[[103 128 143 146 129 121 118 120 116 136 116 130 133 148]
 [116 129 134 130 129 117 142 127 138 134 125 127 134 122]
 [126 134 131 129 113 121 128 139 129 150 120 132 129 133]]
|
[[116 129 134 130 129 117 142 127 138 134 125 127 134 122]]

[[122 142 143]
 [125 106 115]
 [120 139 137]]
|
[[125 106 115]]

[[128 127 107 140 119 115 127 123 129 137 129]
 [119 123 116 128 122 129 130 116 118 126 125]
 [119 125 115 130 122 129 130 116 118 126 124]
 [127 128 107 140 126 119 128 124 132 138 129]
 [127 126 107 140 125 115 126 124 136 132 132]]
|
[[119 123 116 128 122 129 130 116 118 126 125]
 [127 128 107 140 126 119 128 124 132 138 129]]

[[125 125 129 133 130 139 131 128 133 134 125 126 130]
 [118 125 126  99 121 150 131 139 126 127 143 137 122]
 [132 125 127 103 130 126 127 121 136 127 119 121 127]]
|
[[118 125 126  99 121 150 131 139 126 127 143 137 122]]

[[137 146 127 126 127 130 126 127 125 127 125 137 126]
 [131 127 129 115 130 128 131 156 117 125 132 131 133]]
|
[[131 127 129 115 130 128 131 156 117 125 132 131 133]]

[[126 156 126 153 127 135 132 141 142 114 148 125 138 135]
 [137 115 150 112 137 142 125 104 126 152 106 142 126 134]
 [128 136 111 144 117 126 135 151 143 118 145 127 138 129]
 [129 121 125 124 139 126 143 142 113 136 131 118 122 136]
 [133 127 121 129 122 137 117 105 135 120 123 129 120 135]]
|
[[137 115 150 112 137 142 125 104 126 152 106 142 126 134]
 [129 121 125 124 139 126 143 142 113 136 131 118 122 136]]
---
[[130 120 142 137 140 119 138]
 [109 118 151 137 131 128 133]
 [123 128 147 138 125 131 132]
 [123 122 144 138 127 123 131]
 [128 125 141 146 134 122 147]]
|
[[120 142 137 140 119 138 130]
 [118 151 137 131 128 133 109]
 [128 147 138 125 131 132 123]
 [122 144 138 127 123 131 123]
 [125 141 146 134 122 147 128]]

[[153 101 130]
 [120 128 128]
 [127 122 124]
 [122 124 118]]
|
[[101 130 153]
 [128 128 120]
 [122 124 127]
 [124 118 122]]

[[134 139 134 142 128 126 126 132 138 131 121 125 131 129]
 [135 121 120 137 142 126 146 129 133 143 112 125 134 130]
 [116 136 119 123 105 132 127 118 132 129 127 135 111 122]
 [122 128 120 141 132 120 120 131 117  99 118 138 130 132]
 [134 136 120 127 116 135 135 133 125 118 140 126 129 125]
 [131 126 119 124 137 128 156 133 134 124 122 135 127 120]]
|
[[139 134 142 128 126 126 132 138 131 121 125 131 129 134]
 [121 120 137 142 126 146 129 133 143 112 125 134 130 135]
 [136 119 123 105 132 127 118 132 129 127 135 111 122 116]
 [128 120 141 132 120 120 131 117  99 118 138 130 132 122]
 [136 120 127 116 135 135 133 125 118 140 126 129 125 134]
 [126 119 124 137 128 156 133 134 124 122 135 127 120 131]]

[[107 135 122 124]
 [124 127 132 135]
 [129 104 114 151]
 [149 145 126 114]
 [135 137 110 111]
 [119 123 105 105]
 [121 111 128 106]
 [114 128 120 122]]
|
[[135 122 124 107]
 [127 132 135 124]
 [104 114 151 129]
 [145 126 114 149]
 [137 110 111 135]
 [123 105 105 119]
 [111 128 106 121]
 [128 120 122 114]]

[[128 123 107]
 [118 144 101]
 [130 114 142]
 [121 139 128]
 [123 132 136]
 [149 107 114]
 [124 143 114]
 [124 133 117]]
|
[[123 107 128]
 [144 101 118]
 [114 142 130]
 [139 128 121]
 [132 136 123]
 [107 114 149]
 [143 114 124]
 [133 117 124]]

[[134 143 116 141 128 134 129 127 123 143 118 132 114 119 123]
 [105 124 141 110 139 124 132 135 125 124 143 134 147 136 125]
 [144 131 126 138 125 134 133 132 141 131 138 135 138 132 134]
 [145 118 134 133 118 126 132 125 132 119 130 124 133 137 134]
 [117 135 122 129 127 127 133 129 124 136 133 136 133 122 118]]
|
[[143 116 141 128 134 129 127 123 143 118 132 114 119 123 134]
 [124 141 110 139 124 132 135 125 124 143 134 147 136 125 105]
 [131 126 138 125 134 133 132 141 131 138 135 138 132 134 144]
 [118 134 133 118 126 132 125 132 119 130 124 133 137 134 145]
 [135 122 129 127 127 133 129 124 136 133 136 133 122 118 117]]

[[108 132 135 147 126 140 110 136 110 122 137 104]
 [117 144 114 133 146 130 107 134 123 105 131 115]
 [132 140 135 113 110 130 132 133 138 132 116 141]
 [107 118 132 118 125 141 119 140 108 125 146 118]
 [137 118 146 123 111 131 141 117 136 142 125 134]
 [120 120 136 117 122 136 124 125 122 125 135 123]]
|
[[132 135 147 126 140 110 136 110 122 137 104 108]
 [144 114 133 146 130 107 134 123 105 131 115 117]
 [140 135 113 110 130 132 133 138 132 116 141 132]
 [118 132 118 125 141 119 140 108 125 146 118 107]
 [118 146 123 111 131 141 117 136 142 125 134 137]
 [120 136 117 122 136 124 125 122 125 135 123 120]]
---
[[150 134 134 128]
 [111 128 131 142]
 [141 148 132 130]
 [122 143 142 122]]
|
[[111 128 131 142]
 [122 143 142 122]
 [141 148 132 130]
 [150 134 134 128]]

[[114 128 113 139 141]
 [149 112 123 121 136]
 [124 131 136 126 102]
 [136 120 125 122 150]
 [122 134 125 132 105]
 [116 134 119 136 152]]
|
[[114 128 113 139 141]
 [116 134 119 136 152]
 [122 134 125 132 105]
 [124 131 136 126 102]
 [136 120 125 122 150]
 [149 112 123 121 136]]

[[131 126 124 118 128 114 123 154 114 134 112 141 128 108 121 118]
 [108 134 118 145 143 145 136 125 149 125 142 123 115 152 131 126]
 [142 127 131 140 145 121 113 130 140 134 123 131 136 148 118 148]
 [145 111 149 129 123 142 143 109 127 125 145 119 146 133 145 145]]
|
[[108 134 118 145 143 145 136 125 149 125 142 123 115 152 131 126]
 [131 126 124 118 128 114 123 154 114 134 112 141 128 108 121 118]
 [142 127 131 140 145 121 113 130 140 134 123 131 136 148 118 148]
 [145 111 149 129 123 142 143 109 127 125 145 119 146 133 145 145]]

[[133 146 124]
 [131 149 145]
 [125 126 148]]
|
[[125 126 148]
 [131 149 145]
 [133 146 124]]

[[126 140 119 114 123 135 141 129 126 133 121 118 129 125 136]
 [121 128 130 120 136 137 127 133 120 137 141 123 123 117 117]
 [128 119 126 119 128 108 127 123 119 121 130 140 123 141 121]
 [120 125 129 135 119 131 131 137 126 137 123 139 133 128 102]
 [130 119 136 138 131 139 121 136 125 115 137 128 133 134 147]]
|
[[120 125 129 135 119 131 131 137 126 137 123 139 133 128 102]
 [121 128 130 120 136 137 127 133 120 137 141 123 123 117 117]
 [126 140 119 114 123 135 141 129 126 133 121 118 129 125 136]
 [128 119 126 119 128 108 127 123 119 121 130 140 123 141 121]
 [130 119 136 138 131 139 121 136 125 115 137 128 133 134 147]]

[[120 119 120 124 129 133]
 [132 134 129 133 124 130]
 [150 152 143 142 122 122]
 [142 142 141 132 129 119]
 [130 129 125 131 125 133]
 [113 118 113 130 119 144]
 [111 113 110 127 122 144]]
|
[[111 113 110 127 122 144]
 [113 118 113 130 119 144]
 [120 119 120 124 129 133]
 [130 129 125 131 125 133]
 [132 134 129 133 124 130]
 [142 142 141 132 129 119]
 [150 152 143 142 122 122]]
---
[[111 112 150 145]
 [149 119 113 131]
 [143 130 135 124]
 [134 143 132 142]]
|
[[119 113]
 [130 135]]

[[125 133 122]
 [117 140 117]
 [ 98 130 120]]
|
[[140 117]
 [130 120]]

[[129 128 124 131]
 [133 127  99 151]
 [130 128 118 136]]
|
[[127  99]
 [128 118]]

[[115 123 130 132]
 [100 132 119 131]
 [100 140 129 130]
 [153 144 131 134]
 [147 126 119 119]]
|
[[132 119]
 [140 129]]

[[120 135 131 128 133]
 [131 132 129 118 114]
 [123 132 122 130 143]
 [149 132 132 130 130]
 [ 99 101 129 110 131]]
|
[[132 129]
 [132 122]]

[[106 150 139 125 131]
 [108 147 143 129 129]
 [106 153 127 117 135]
 [105 152 133 121 133]
 [111 143 146 133 127]]
|
[[147 143]
 [153 127]]

[[125 136 148 103]
 [128 109 109 154]
 [114 116 111 143]]
|
[[109 109]
 [116 111]]

[[116 142 122 124 110]
 [122 119 128 123 130]
 [123 123 123 125 149]]
|
[[119 128]
 [123 123]]

[[132 121 106 142]
 [154 137 116 146]
 [137 115 115 104]
 [138 114 118 108]]
|
[[137 116]
 [115 115]]
